Here is a tiny trained network, its code and every weight. The questions are about switching its units off for an input and a class, where a switched-off unit gives its printed mean instead of its output.

import numpy as np


def w(rows, s, z=0):
    codes = np.array(rows[::2]) - 128.0
    scale = np.full(codes.shape[1], s)
    scale[-1] = z or s
    return codes * scale


def norm(h):
    return h / np.sqrt((h * h).mean(-1, keepdims=True) + 1e-5)


def f(y):
    return np.maximum(y, 0)


def log_softmax(a):
    a = a - a.max(-1, keepdims=True)
    return a - np.log(np.exp(a).sum(-1, keepdims=True))


def net(x, mask):
    res = np.array(x, float).reshape(1, 3) / 4 @ E
    u = 0
    for l in range(4):
        y = f(norm(res) @ A[l][:, :-1].T + A[l][:, -1])
        res = res + np.where(mask[u : u + 3], y, B[l][:, -1]) @ B[l][:, :-1]
        u += 3
    return log_softmax(norm(res)[-1] @ U[:, :-1].T + U[:, -1])


A, B = {}, {}
E = w([
[155,153,82,123,83,100,2,132],'x0',
[106,133,162,9,107,129,124,38],'x1',
[227,112,137,65,97,232,165,130],'x2',
],0.0069)
A[0] = w([
[128,54,196,183,162,253,106,146,17],'0.n0',
[157,58,3,97,92,179,111,143,70],'0.n1',
[124,104,114,164,202,64,181,191,2],'0.n2',
],0.0051,0.0036)
B[0] = w([
[154,152,205,190,184,84,154,142,215],'0.n0',
[59,42,88,164,175,143,245,194,245],'0.n1',
[71,174,113,105,208,188,146,102,249],'0.n2',
],0.011,0.0017)
A[1] = w([
[128,207,118,102,124,142,13,163,7],'1.n0',
[147,99,56,141,34,253,33,117,22],'1.n1',
[180,74,54,197,124,109,61,151,99],'1.n2',
],0.0062,0.0017)
B[1] = w([
[218,190,150,119,102,129,166,83,222],'1.n0',
[49,17,166,254,130,30,187,119,251],'1.n1',
[102,192,113,159,104,219,87,110,254],'1.n2',
],0.0089,0.0024)
A[2] = w([
[138,177,126,138,100,132,3,139,8],'2.n0',
[83,138,48,186,131,160,105,153,64],'2.n1',
[200,116,180,199,99,88,145,182,25],'2.n2',
],0.0066,0.0018)
B[2] = w([
[209,158,146,84,69,158,96,57,205],'2.n0',
[106,169,88,98,82,178,141,168,253],'2.n1',
[255,176,133,101,173,83,157,122,192],'2.n2',
],0.0086,0.003)
A[3] = w([
[45,29,220,105,127,88,129,145,110],'3.n0',
[117,115,165,134,117,61,108,62,4],'3.n1',
[235,64,2,138,51,99,130,145,119],'3.n2',
],0.0074,0.0016)
B[3] = w([
[145,52,65,109,8,105,61,209,253],'3.n0',
[144,98,156,128,217,72,141,96,195],'3.n1',
[25,109,109,102,210,79,107,106,208],'3.n2',
],0.011,0.0043)
U = w([
[41,133,82,192,188,159,163,181,243],'0',
[86,45,99,105,86,47,117,136,194],'1',
[133,230,74,195,76,146,66,104,6],'2',
[132,176,167,105,153,61,80,27,100],'3',
[250,136,180,181,172,136,191,165,62],'4',
[169,101,155,53,71,215,181,122,65],'5',
],0.013,0.0023)

Each question gives the input, the list of numbers given to net, and the class t.
The units are the neurons (one row each of A and B). Each row of codes is followed by its name. A weight is (code - 128) times the scale printed after its matrix; where a second scale follows, it is the last column's (A, B and U).
mask holds one flag per neuron, layer by layer. A switched-off neuron (its flag False) gives its mean, the last column of its row in B, instead of its output. The means were averaged over made-up inputs and are rounded, as every weight is.
A unit's drop is (log p(t) with every unit on - log p(t) with that unit switched off) / (log p(t) with every unit on - log p(t) with every unit switched off).
The circuit of an input: a set's keep is (log p(t) with only the set's units on - log p(t) with every unit switched off) / (log p(t) with every unit on - log p(t) with every unit switched off). Starting from all 12 units, units are removed one at a time, each time the one whose removal leaves the highest keep (on an exact tie, the one counted first), for as long as the keep stays at least 0.8.
circuit, biggest first: the units of the circuit, biggest drop first
unit that matters most: the unit with the biggest drop
top k neurons: the k neurons with the biggest drops, biggest first
k most important neurons of layer l: the k neurons of layer l with the biggest drops, biggest first
input [1,-3,4], class 0: unit that matters most : 0.n1
input [4,-8,-3], class 2: circuit, biggest first : (1.n2; 2.n0)
input [-8,7,0], class 1: top 2 neurons : (3.n0; 1.n2)
input [2,0,0], class 2: top 2 neurons : (1.n2; 0.n2)
input [1,-1,8], class 0: circuit, biggest first : (0.n1; 3.n2)
input [1,-5,-1], class 2: circuit, biggest first : (0.n1; 1.n2)
input [-2,0,6], class 4: circuit, biggest first : (0.n0; 3.n0)
input [8,5,3], class 1: top 2 neurons : (1.n1; 0.n1)
input [7,3,6], class 1: top 2 neurons : (1.n1; 0.n1)
input [1,-2,-4], class 2: top 2 neurons : (0.n1; 1.n1)
input [-8,2,-8], class 1: top 2 neurons : (3.n0; 1.n2)
input [2,-6,-6], class 2: top 2 neurons : (0.n1; 2.n0)
input [-7,1,-2], class 1: top 3 neurons : (3.n0; 1.n2; 2.n1)
input [-5,2,-4], class 1: circuit, biggest first : (3.n0)
input [6,2,-3], class 3: 2 most important neurons of layer 1 : (1.n0; 1.n1)
input [-4,-7,1], class 4: top 3 neurons : (0.n0; 2.n2; 3.n2)
input [2,-6,-1], class 2: top 2 neurons : (1.n2; 0.n1)
input [5,0,-6], class 2: 2 most important neurons of layer 2 : (2.n1; 2.n2)
input [3,8,2], class 1: 2 most important neurons of layer 1 : (1.n1; 1.n2)
input [3,-8,6], class 0: circuit, biggest first : (3.n2)
